What each symbol does to the states:
x573: ε>x829, β>x41
x183: ε>x441, β>x847
x83: ε>x473, β>x491
x308: ε>x352, β>x558
x555: ε>x302, β>x15
x491: ε>x223, β>x83
x676: ε>x632, β>x539
x284: ε>x25, β>x874
x558: ε>x138, β>x308
x352: ε>x848, β>x932
x529: ε>x455, β>x82
x43: ε>x847, β>x441
x105: ε>x539, β>x632
x874: ε>x86, β>x284
x95: ε>x43, β>x536
x365: ε>x517, β>x202
x658: ε>x15, β>x302
x970: ε>x82, β>x455
x632: ε>x755, β>x105
x41: ε>x658, β>x573
x829: ε>x284, β>x86
x15: ε>x157, β>x555
x771: ε>x614, β>x221
x536: ε>x306, β>x95
x82: ε>x183, β>x529
x755: ε>x806, β>x637
x157: ε>x365, β>x727
x599: ε>x83, β>x223
x455: ε>x676, β>x970
x138: ε>x771, β>x520
x539: ε>x970, β>x676
x517: ε>x491, β>x473
x932: ε>x558, β>x352
x221: ε>x520, β>x771
x520: ε>x308, β>x138
x515: ε>x932, β>x848
x847: ε>x529, β>x183
x806: ε>x221, β>x614
x848: ε>x599, β>x515
x223: ε>x515, β>x599
x306: ε>x874, β>x25
x25: ε>x95, β>x306
x614: ε>x637, β>x806
x441: ε>x536, β>x43
x727: ε>x555, β>x157
x473: ε>x202, β>x517
x302: ε>x573, β>x658
x86: ε>x41, β>x829
x202: ε>x727, β>x365
x637: ε>x105, β>x755

The rows follow the links: the fewer symbols apart two states are, the more alike their rows tend to be.

Each row, then its state:
[  311  -549  -363   159   509    90  -132   169  -207  -352   159  -111   551   626  -104    10  -230   749   220   198    17  -501 -1078  -181   492   795  -346   290  -174   141   -90   684  -564   636  -307   -15  -280   111  -316   198  -395]; state x86
[ 120 -263 -303  -53  111 -607  311  239  252  536 -113  501 -367  -94  -69 -810  352  671 -174  350  653 -536 -337 -136 -282 -104 -250 -627 -184  308 -196 -361  743  367 -455 -366 -562  450 -137  242 -190]; state x558
[ 196 -693 -314 -232  135  213 -348  387 -184  186 -190  408  513  464 -239   97 -561 1042 -159  -62  -27  109 -728 -611 -103  516 -558  211  444  610 -442  409  253  414 -402  360 -565 -186 -390  331    4]; state x306
[-153 -196   69 -481 -183  418 -514  439  -21  486 -373  415  409  131 -276  238 -771  306 -320 -429 -395  757  -69 -398 -582  -36 -260  320  832  539 -466  133  325 -157  -11  543 -204 -574 -146  191  464]; state x441
[-226 -594   30  -77  246  434 -495  641 -135  260 -286  442  558  433 -315  166 -633  492 -579  -61 -295  799 -137 -253 -309  135 -540  108  841  745 -336  333  494   -9  316  575  -68 -304 -376  240  191]; state x755
[  81  419  -69 -153 -527 -118  139 -754  137  -41  333 -661 -593 -415  177 -175 -222 -204  622 -415 -428 -526 -410   26  108  -34  530  205 -347 -687 -295  134 -918  111 -358 -287  390 -309  520 -397   20]; state x43
[  10  457   -1  184 -369 -211  172 -648  328  -14  568 -704 -823 -526  152 -288   -2 -387  620 -358  -39 -612 -388  359  284 -158  749  -81 -309 -512 -305   60 -666  354 -176 -436  462   45  455 -331 -124]; state x637
[-391  546  292  -95 -589  308 -246 -368   71   -6   53 -261 -473 -441   45  197 -361 -836  119 -637 -600  568  335   58 -344 -458  527  239  536 -254 -186   71 -272 -357  266  200  589 -586  378 -309  443]; state x970
[ -11  360  352  333  237  380  115 -165 -289 -887   -1 -484  400   97  337  480  510 -763  151   98 -213  168  485  391  515  109  383  386 -399 -369  759  162 -582 -512  452 -169  402   78   70 -187 -193]; state x157
[ -67  680  328  -86 -648  -63 -156 -672   46 -242  209 -429 -268 -429  205  269 -288 -389  538 -734 -513 -197 -211  108 -149 -128  491  285   85 -650 -279  108 -832  -84  -69  -61  528 -413  646 -339  138]; state x847

Each walk starts at a row. The symbols on each line, taken left to right, move it on to the next state.
Each answer is a row, close to the row of the state it stands for.
new walk
[-184   87  330 -300   66 -106    8  407 -214    3 -551  477  348  -38  225  453  340 -636 -465  263   79  578 1234  205 -335 -387 -102 -145   81  155  581 -669  869 -922  615  104 -132  -85  -30  162  104]
ε ε ε ε ε -> [ 203 -155 -359   93  -88 -506  355 -141  212  564  315  163 -572 -126  -49 -848  261  643  182  279  577 -741 -526  -66  -53    6 -130 -619 -472  -11 -505 -190  450  566 -526 -398 -350  479 -145  113 -287]
ε β β β β ε -> [ 210  104 -222  245 -294 -492  271 -587  310  183  598 -489 -790 -426  158 -594  163   94  597  -67  294 -905 -611  226  299  -69  561 -308 -601 -307 -364  130 -429  572 -359 -391  177  284  319 -249 -317]
new walk
[ 319 -257 -344  505  396  169  213  -45 -248 -599  186 -501  521  566   10   86   47  356  343  265  213 -630 -763 -103  597  821 -164  373 -473 -118   96  692 -864  484 -268 -165  204   33 -193   47 -488]
β ε β β ε β -> [ 271 -655 -432   68  270  167 -115  304 -217   33   78  185  492  436 -218  -45 -342 1098  -44   92  102 -269 -981 -438  209  738 -581  235   94  474 -199  556 -263  590 -440  203 -362    3 -356  324 -152]
ε β ε ε ε β -> [  41 -426 -177 -382  134  171 -453  621  -48  437 -387  501  451  245 -360  133 -651  798 -362 -141 -311  374 -445 -534 -477  272 -521  136  682  636 -462  249  335  230 -192  354 -311 -300 -303  321  222]
new walk
[ 292 -128   51  478  315   79  149 -306 -251 -893  238 -574  336  389  221  274  297 -115  349  217  -32 -552 -336  122  762  621   81  305 -548 -199  457  585 -993  185  -51 -156  260  174  138   98 -447]
ε ε ε β ε β ε -> [-149  343  470  270  200  277   73  -17 -230 -687 -283 -166  341   20  293  583  509 -888 -177  257 -137  285  838  314  195 -187  162  224 -232 -344  906 -172 -156 -771  679 -100  396  117  175 -163 -158]
ε ε ε ε β β -> [  25 -210  -64 -259  115 -324  112  542   63  467 -425  765  -64  -46  -73 -154  293  150 -500  467  440  154  657  -25 -606 -373 -435 -559  199  330  103 -727 1204 -301   53  137 -615  322 -401  340  220]
new walk
[-435  363  296 -360 -548  222 -460  -65  102  241 -192  114 -148 -252 -138  387 -609 -512  -98 -668 -662  755  429  -66 -527 -468  275  241  902   25 -337  -90   69 -356  299  556  346 -605  106 -201  492]
ε β ε ε ε β -> [-232  677  280   47 -611  179 -185 -597  204 -185  323 -477 -620 -506  171  -20 -176 -742  281 -621 -541  176  171  194   29 -435  731   95  187 -484 -258  122 -538  -88  278   34  703 -247  476 -430  284]
ε ε ε ε ε β -> [ 186  369 -341 -102 -432 -286   82 -729  106   71  396 -598 -781 -392    1 -374  -85   47  622 -372  -35 -876 -511 -273  167  -77  546  180 -500 -554 -306  112 -699  596 -574 -356    3   38  230 -244   22]
new walk
[-137  -35  174 -236  124 -210   56  460  -90  252 -451  675  213  -47   31   90  437 -385 -569  449  195  395  994   25 -490 -428 -310 -466  218  286  390 -720 1092 -554  367  276 -424   62 -193   30  228]
β β ε ε -> [  83 -289 -246  -77  216 -486  143  333  205  640 -102  738  -20   67  -86 -431  311  499 -350  412  583 -239   39  -74 -360 -203 -425 -578 -105  395 -157 -569 1116  115 -263 -154 -651  422 -281  279   32]
ε ε ε β β ε ε ε -> [-194  585  177   74 -422  -37   55 -708  234 -109  549 -749 -736 -460  177 -118  -52 -669  451 -513 -148 -214 -110  371  125 -303  757  -46 -160 -575 -335   88 -631  138  -19 -330  651  -50  484 -398  -13]
new walk
[  90  185  143  485  190  252  155 -204 -286 -963   98 -614  437  223  233  344  399 -495  237  286  -74 -261  -73  234  626  424  246  348 -575 -383  691  382 -845 -108  250 -322  350  183  138 -139 -356]
β β ε ε β β ε -> [-267  301  501    2  267  110   -9  132 -176 -314 -331   93  271  -64  252  453  444 -957 -316  202  -47  574 1140  243  -64 -360   68   31   33 -139  680 -500  203 -834  682  -57   96   80   99   58  -21]
new walk
[ 212  -82 -547  -88 -252 -341  254 -506  287  329  366 -234 -863 -264  -26 -490  -67  407  623 -135  235 -729 -613 -288  277    6  434  -16 -640 -342 -345   -2 -419  743 -686 -398 -296  212  -96 -244  102]
ε β β ε ε β -> [-314  125  146 -394 -232  280 -481  289  117  488 -222  395  133  -19 -164  345 -759   34 -357 -566 -560  953  200 -197 -654 -299  -12  294  997  328 -356   22  299 -317  101  580    2 -666  -73  -64  600]
ε ε ε ε β -> [ 111 -257 -541   75  -80 -479  211 -149  391  543  483  -74 -829 -207 -246 -812   -6  742  306   81  406 -708 -553 -155  246  -16  328 -259 -438  -80 -370 -167   22  955 -689 -317 -473  306 -103 -150   67]
new walk
[-124  613  433 -238 -651   87 -291 -543  -50 -236  -98 -451  -38 -409  151  325 -503 -669  332 -697 -576  364   48  138 -275 -177  393  356  386 -460 -390  156 -534 -441  176   76  625 -558  608 -417  170]
ε β ε β ε β β ε -> [-162  185  555 -211 -313  351 -415  160 -101   80 -293  204  316  -18   22  430 -633 -310 -340 -544 -590  896  101   69 -574 -125 -238  209  913   71 -421  216  168 -387  476  576  501 -507  211  -52  356]
β ε ε ε β ε ε -> [ -72  515  511 -259 -411  214 -343 -155  -27 -106 -151 -121   24 -257   17  417 -526 -621  -87 -672 -711  634  238  114 -549 -232  100  160  708 -205 -426  200 -142 -537  308  429  662 -673  308 -172  357]
new walk
[ 179  -59 -310  200  -86 -458  366 -367  175  431  354 -318 -736 -266   74 -804  210  405  301  164  467 -879 -685   58   79   81  160 -433 -598 -150 -494 -130 -145  738 -565 -546 -169  478   39  -73 -284]
ε β β ε ε β -> [-279  -92  345 -188   99  449 -520  516  -17  279 -118  370  565  148 -327  329 -801  -40 -402 -272 -462  962   15    0 -619   49 -429  134  994  494 -405  328  363 -231  449  596  164 -496  -87  186  308]
ε β β ε -> [ -85 -664 -262  107  374  440 -322  700 -164  278 -244  452  552  527 -395  104 -508  775 -386  175  -20  351 -442 -368  -18  384 -562  179  621  856 -271  398  378  392   98  500 -372  -94 -567  372  190]
new walk
[ 112 -718 -317  105  524  346 -298  642 -218  121  -78  281  462  656 -318 -106 -210  874 -319  262  144   31 -631 -410  210  606 -397  265   86  593   13  374  140  485 -213  358 -518  107 -679  271  -20]
ε β β β β -> [ 266 -710 -390  192  523  307  -63  340 -249 -351   78  150  422  588 -284   49  -19  910  -87  247  220 -291 -658 -489  610  716 -344  284 -261  458  280  407 -178  499 -325   30 -520  158 -761  185 -235]
ε ε β ε ε β ε -> [ 476 -465 -475  252  464  214  164   20 -194 -585   41 -221  374  461 -110   39  201  605  256  302  179 -565 -524 -368  729  580 -209  421 -571  -37  472  301 -503  493 -359 -120 -439  250 -445  125 -350]
